Below is a small trained network, with its code and all its weights. Each question gives an input and a class and asks what happens when units are switched off, that is, made to give their printed mean instead of their output.

import numpy as np


def w(rows, s, z=0):
    codes = np.array(rows[::2]) - 128.0
    scale = np.full(codes.shape[1], s)
    scale[-1] = z or s
    return codes * scale


def f(y):
    return np.maximum(y, 0)


def log_softmax(a):
    a = a - a.max(-1, keepdims=True)
    return a - np.log(np.exp(a).sum(-1, keepdims=True))


def net(x, mask):
    res = np.array(x, float).reshape(1, 7) / 4 @ E
    y = f(res @ A[0][:, :-1].T + A[0][:, -1])
    res = res + np.where(mask, y, B[0][:, -1]) @ B[0][:, :-1]
    return log_softmax(res[-1] @ U[:, :-1].T + U[:, -1])


A, B = {}, {}
E = w([
[140,142,145,161,141,150,129,135,129,113,128],'x0',
[255,77,52,63,184,186,156,203,48,94,126],'x1',
[186,212,163,139,53,80,211,225,57,235,219],'x2',
[143,136,119,164,126,78,154,123,100,99,103],'x3',
[162,221,193,39,185,75,59,24,31,159,138],'x4',
[141,135,138,137,124,134,98,143,137,109,147],'x5',
[119,118,111,151,120,159,162,82,92,144,123],'x6',
],0.0094)
A[0] = w([
[170,87,89,140,116,163,161,166,97,130,164,147],'neuron 1',
[86,44,118,173,118,146,114,108,187,88,99,253],'neuron 2',
[119,153,178,128,152,81,78,78,124,152,76,194],'neuron 3',
[186,85,89,72,194,156,99,85,94,80,64,199],'neuron 4',
[111,180,194,117,119,102,140,8,163,115,143,229],'neuron 5',
[105,137,165,171,83,99,155,158,148,178,168,208],'neuron 6',
[162,49,84,138,120,139,174,182,138,126,125,180],'neuron 7',
[154,141,123,74,212,140,136,117,58,127,142,119],'neuron 8',
[189,179,161,104,99,107,137,132,83,165,170,114],'neuron 9',
[54,170,142,185,47,137,139,162,151,149,122,201],'neuron 10',
],0.011,0.0041)
B[0] = w([
[190,102,159,140,97,164,163,194,112,126,147,202],'neuron 1',
[88,34,192,162,80,97,178,115,195,142,66,247],'neuron 2',
[66,122,156,145,157,130,46,106,74,131,186,210],'neuron 3',
[162,66,113,98,167,160,77,155,87,71,104,248],'neuron 4',
[55,120,147,180,128,109,73,112,96,157,158,230],'neuron 5',
[56,159,44,103,44,170,255,84,127,102,141,200],'neuron 6',
[139,112,183,153,85,129,152,230,80,162,98,220],'neuron 7',
[188,127,125,73,209,121,117,93,130,89,152,198],'neuron 8',
[171,210,166,80,202,136,212,76,162,162,223,209],'neuron 9',
[118,163,101,163,60,146,152,89,152,105,93,203],'neuron 10',
],0.0093,0.017)
U = w([
[64,79,151,169,111,48,154,71,215,139,54,253],'0',
[36,99,137,188,137,104,1,137,51,156,160,168],'1',
[93,209,33,132,13,139,173,115,130,107,100,174],'2',
[57,255,115,132,133,86,136,85,88,199,180,37],'3',
[163,56,136,129,134,113,134,210,121,100,38,37],'4',
[166,120,41,93,220,119,59,95,100,28,99,106],'5',
[180,164,95,163,89,134,170,247,68,209,163,159],'6',
[201,151,120,79,221,90,190,100,129,144,164,82],'7',
],0.0075,0.0018)

Each question gives the input, the list of numbers given to net, and the class t.
The units are the neurons (one row each of A and B). Each row of codes is followed by its name. A weight is (code - 128) times the scale printed after its matrix; where a second scale follows, it is the last column's (A, B and U).
mask holds one flag per neuron, in row order. A switched-off neuron (its flag False) gives its mean, the last column of its row in B, instead of its output. The means were averaged over made-up inputs and are rounded, as every weight is.
A unit's drop is (log p(t) with every unit on - log p(t) with that unit switched off) / (log p(t) with every unit on - log p(t) with every unit switched off).
The circuit of an input: a set's keep is (log p(t) with only the set's units on - log p(t) with every unit switched off) / (log p(t) with every unit on - log p(t) with every unit switched off). Starting from all 10 units, units are removed one at a time, each time the one whose removal leaves the highest keep (on an exact tie, the one counted first), for as long as the keep stays at least 0.8.
units of the circuit, in order: the units of the circuit, biggest drop first
most important unit: the unit with the biggest drop
k most important neurons: the k neurons with the biggest drops, biggest first
drop when u is switched off: that unit's drop, to one decimal
input [2,-3,-6,-5,2,4,8], class 1: units of the circuit, in order => [neuron 5]
input [2,-1,6,3,2,-4,1], class 3: units of the circuit, in order => [neuron 9; neuron 4]
input [-4,8,0,7,2,3,-1], class 5: 2 most important neurons => [neuron 4; neuron 8]
input [2,2,0,3,2,-4,-4], class 5: units of the circuit, in order => [neuron 2; neuron 7]
input [5,-3,1,2,2,1,-7], class 3: units of the circuit, in order => [neuron 4; neuron 2]
input [-4,5,-1,-2,2,-2,0], class 5: units of the circuit, in order => [neuron 2; neuron 4]
input [-3,1,-2,6,2,-1,6], class 5: units of the circuit, in order => [neuron 7; neuron 2]
input [5,7,-1,-4,1,-7,1], class 5: units of the circuit, in order => [neuron 2; neuron 4]
input [-5,-2,1,-8,-7,0,8], class 2: 3 most important neurons => [neuron 6; neuron 10; neuron 5]
input [-4,1,-2,-6,5,-8,-1], class 5: 4 most important neurons => [neuron 8; neuron 7; neuron 2; neuron 4]
input [-8,-1,0,8,7,-2,4], class 1: 4 most important neurons => [neuron 5; neuron 3; neuron 6; neuron 10]
input [-6,8,-3,3,1,-5,5], class 5: 3 most important neurons => [neuron 8; neuron 2; neuron 4]
input [2,-6,2,5,-1,-3,-6], class 2: 2 most important neurons => [neuron 6; neuron 10]
input [3,-2,7,8,-1,4,-6], class 2: units of the circuit, in order => [neuron 6]
input [-3,-8,-5,4,1,-8,-4], class 1: 2 most important neurons => [neuron 3; neuron 5]
input [8,8,3,-3,3,-1,6], class 7: 2 most important neurons => [neuron 8; neuron 9]
input [8,-4,-7,0,4,-2,-4], class 1: drop when neuron 8 is switched off => 0.0
input [-6,-2,-8,6,7,4,-8], class 1: drop when neuron 5 is switched off => 0.1
input [2,2,8,2,2,6,6], class 7: drop when neuron 9 is switched off => 0.6
input [-8,-2,6,6,-4,6,1], class 2: most important unit => neuron 6
